Here is a tiny trained network, its code and every weight. The questions are about switching its units off for an input and a target symbol, where a switched-off unit gives its printed mean instead of its output.

import numpy as np


def w(rows, s, z=0):
    codes = np.array(rows[::2]) - 128.0
    scale = np.full(codes.shape[1], s)
    scale[-1] = z or s
    return codes * scale


def f(y):
    return y / 2 * (1 + np.tanh(0.7978845608 * (y + 0.044715 * y**3)))


def softmax(a):
    e = np.exp(a - a.max(-1, keepdims=True))
    return e / e.sum(-1, keepdims=True)


def log_softmax(a):
    a = a - a.max(-1, keepdims=True)
    return a - np.log(np.exp(a).sum(-1, keepdims=True))


def net(x, mask):
    ids = ['ΓΔΛΠΣΨβεζηθξτ'.index(c) for c in x.split()]
    T = len(ids)
    res = E[ids] + P[:T]
    u = 0
    for l in range(2):
        q, k, v = (res @ M[l].T for M in (Q, K, V))
        z = softmax(np.where(np.tri(T) > 0, q @ k.T / 3**0.5, -1e9)) @ v
        res = res + np.where(mask[u], z, O[l][:, -1]) @ O[l][:, :-1]
        u += 1
        y = f(res @ A[l][:, :-1].T + A[l][:, -1])
        res = res + np.where(mask[u : u + 4], y, B[l][:, -1]) @ B[l][:, :-1]
        u += 4
    return log_softmax(res[-1] @ U[:, :-1].T + U[:, -1])


Q, K, V, O, A, B = {}, {}, {}, {}, {}, {}
E = w([
[151,138,101],'Γ',
[139,130,100],'Δ',
[142,160,6],'Λ',
[94,104,184],'Π',
[109,175,62],'Σ',
[120,159,35],'Ψ',
[96,112,139],'β',
[73,101,208],'ε',
[79,106,212],'ζ',
[107,130,79],'η',
[91,109,232],'θ',
[88,107,140],'ξ',
[103,157,62],'τ',
],0.012)
P = w([
[136,156,100],'0',
[171,186,63],'1',
[234,225,162],'2',
[199,3,133],'3',
[156,143,85],'4',
[2,64,23],'5',
],0.0093)
Q[0] = w([
[76,81,120],'0.h1',
[129,3,247],'0.h1',
[85,189,77],'0.h1',
],0.0049)
K[0] = w([
[83,84,134],'0.h1',
[3,193,136],'0.h1',
[152,55,117],'0.h1',
],0.0064)
V[0] = w([
[123,102,93],'0.h1',
[105,184,144],'0.h1',
[5,12,74],'0.h1',
],0.012)
O[0] = w([
[150,117,114,154],'0.h1',
[107,95,185,192],'0.h1',
[104,171,2,4],'0.h1',
],0.019,0.0016)
A[0] = w([
[219,112,188,45],'0.n1',
[247,184,164,202],'0.n2',
[219,70,124,170],'0.n3',
[186,133,85,254],'0.n4',
],0.012,0.0029)
B[0] = w([
[134,129,21,255],'0.n1',
[30,17,225,234],'0.n2',
[140,215,158,203],'0.n3',
[115,7,199,186],'0.n4',
],0.011,0.0064)
Q[1] = w([
[7,130,102],'1.h1',
[65,130,125],'1.h1',
[43,74,81],'1.h1',
],0.017)
K[1] = w([
[153,60,242],'1.h1',
[107,32,254],'1.h1',
[165,71,144],'1.h1',
],0.014)
V[1] = w([
[122,110,107],'1.h1',
[17,93,32],'1.h1',
[240,10,71],'1.h1',
],0.013)
O[1] = w([
[155,122,126,142],'1.h1',
[247,161,157,254],'1.h1',
[181,41,78,52],'1.h1',
],0.016,0.0033)
A[1] = w([
[193,150,178,46],'1.n1',
[57,11,172,32],'1.n2',
[124,142,54,216],'1.n3',
[196,128,254,1],'1.n4',
],0.0064,0.0021)
B[1] = w([
[85,148,82,165],'1.n1',
[137,183,2,254],'1.n2',
[197,216,182,144],'1.n3',
[112,199,75,238],'1.n4',
],0.0093,0.0061)
U = w([
[29,149,80,161],'Γ',
[86,173,28,88],'Δ',
[78,31,111,74],'Λ',
[159,216,152,83],'Π',
[163,172,109,82],'Σ',
[137,80,85,73],'Ψ',
[170,190,81,19],'β',
[140,165,209,133],'ε',
[141,149,172,215],'ζ',
[190,76,198,200],'η',
[93,58,254,253],'θ',
[183,159,142,104],'ξ',
[175,150,124,84],'τ',
],0.01,0.0057)

Each question gives the input, a string of symbols that net reads in full, and the target symbol t.
The units are the heads (3 rows each of Q, K, V and O) and the neurons (one row each of A and B). Each row of codes is followed by its name. A weight is (code - 128) times the scale printed after its matrix; where a second scale follows, it is the last column's (O, A, B and U).
mask holds one flag per unit, layer by layer, with each layer's heads first. A switched-off unit (its flag False) gives its mean, the last column of its rows in O or B, instead of its output. The means were averaged over made-up inputs and are rounded, as every weight is.
A unit's drop is (log p(t) with every unit on - log p(t) with that unit switched off) / (log p(t) with every unit on - log p(t) with every unit switched off).
The circuit of an input: a set's keep is (log p(t) with only the set's units on - log p(t) with every unit switched off) / (log p(t) with every unit on - log p(t) with every unit switched off). Starting from all 10 units, units are removed one at a time, each time the one whose removal leaves the highest keep (on an exact tie, the one counted first), for as long as the keep stays at least 0.8.
units of the circuit, in order: the units of the circuit, biggest drop first
unit that matters most: the unit with the biggest drop
top k neurons: the k neurons with the biggest drops, biggest first
input Λ Λ Σ, target Γ: top 2 neurons -> (1.n2 0.n3)
input Ψ β Π, target Γ: units of the circuit, in order -> (1.n2 0.n2 1.h1)
input ε ζ Λ, target Γ: unit that matters most -> 0.n3
input Δ ζ β θ Σ, target θ: top 2 neurons -> (0.n1 0.n2)
input Π Ψ ε, target Γ: units of the circuit, in order -> (0.n2 1.n2 1.h1)
input Ψ ε ε Λ, target η: top 4 neurons -> (0.n3 0.n4 0.n2 1.n2)
input Ψ Ψ Δ Λ, target η: units of the circuit, in order -> (1.h1 0.h1)
input β ε Γ θ τ, target θ: units of the circuit, in order -> (0.n1 1.n2)
input Λ Ψ ε Γ, target Ψ: units of the circuit, in order -> (1.h1 0.n1)
input Ψ θ β, target Γ: units of the circuit, in order -> (1.n2 0.n2 1.h1)
input ε Δ τ Π, target Π: units of the circuit, in order -> (0.h1 0.n3 1.h1 1.n4)
input ε Γ ε ξ, target Π: top 4 neurons -> (0.n2 0.n3 0.n4 1.n4)
input Λ Δ ε Ψ, target Ψ: top 3 neurons -> (0.n4 0.n2 0.n1)
input θ τ Ψ Λ Ψ, target Λ: units of the circuit, in order -> (1.h1 0.n4 0.n3)
input Ψ Δ Ψ Π Λ, target Λ: units of the circuit, in order -> (1.h1)
input Ψ Ψ ξ η, target η: units of the circuit, in order -> (1.h1 0.h1 0.n3)
input ε Ψ Δ, target Γ: top 2 neurons -> (0.n3 1.n2)
input ξ Ψ Λ η, target β: units of the circuit, in order -> (0.h1 1.h1 1.n4 0.n3)
input η ε Ψ Π Ψ ε, target Δ: top 2 neurons -> (0.n2 0.n1)
input ζ ε β, target Γ: units of the circuit, in order -> (0.n2 1.n2 1.h1)
input ε β Γ Ψ, target Π: unit that matters most -> 0.n2
input Ψ Ψ Ψ τ, target η: top 4 neurons -> (0.n2 0.n1 0.n4 1.n2)
input Ψ Ψ Ψ, target Γ: top 2 neurons -> (1.n2 0.n3)
input Ψ η η Ψ, target η: top 4 neurons -> (0.n2 0.n4 0.n3 1.n2)
input Γ ε θ Σ τ, target θ: top 3 neurons -> (0.n1 0.n2 1.n2)
input Ψ ε θ, target Γ: top 2 neurons -> (1.n2 0.n2)
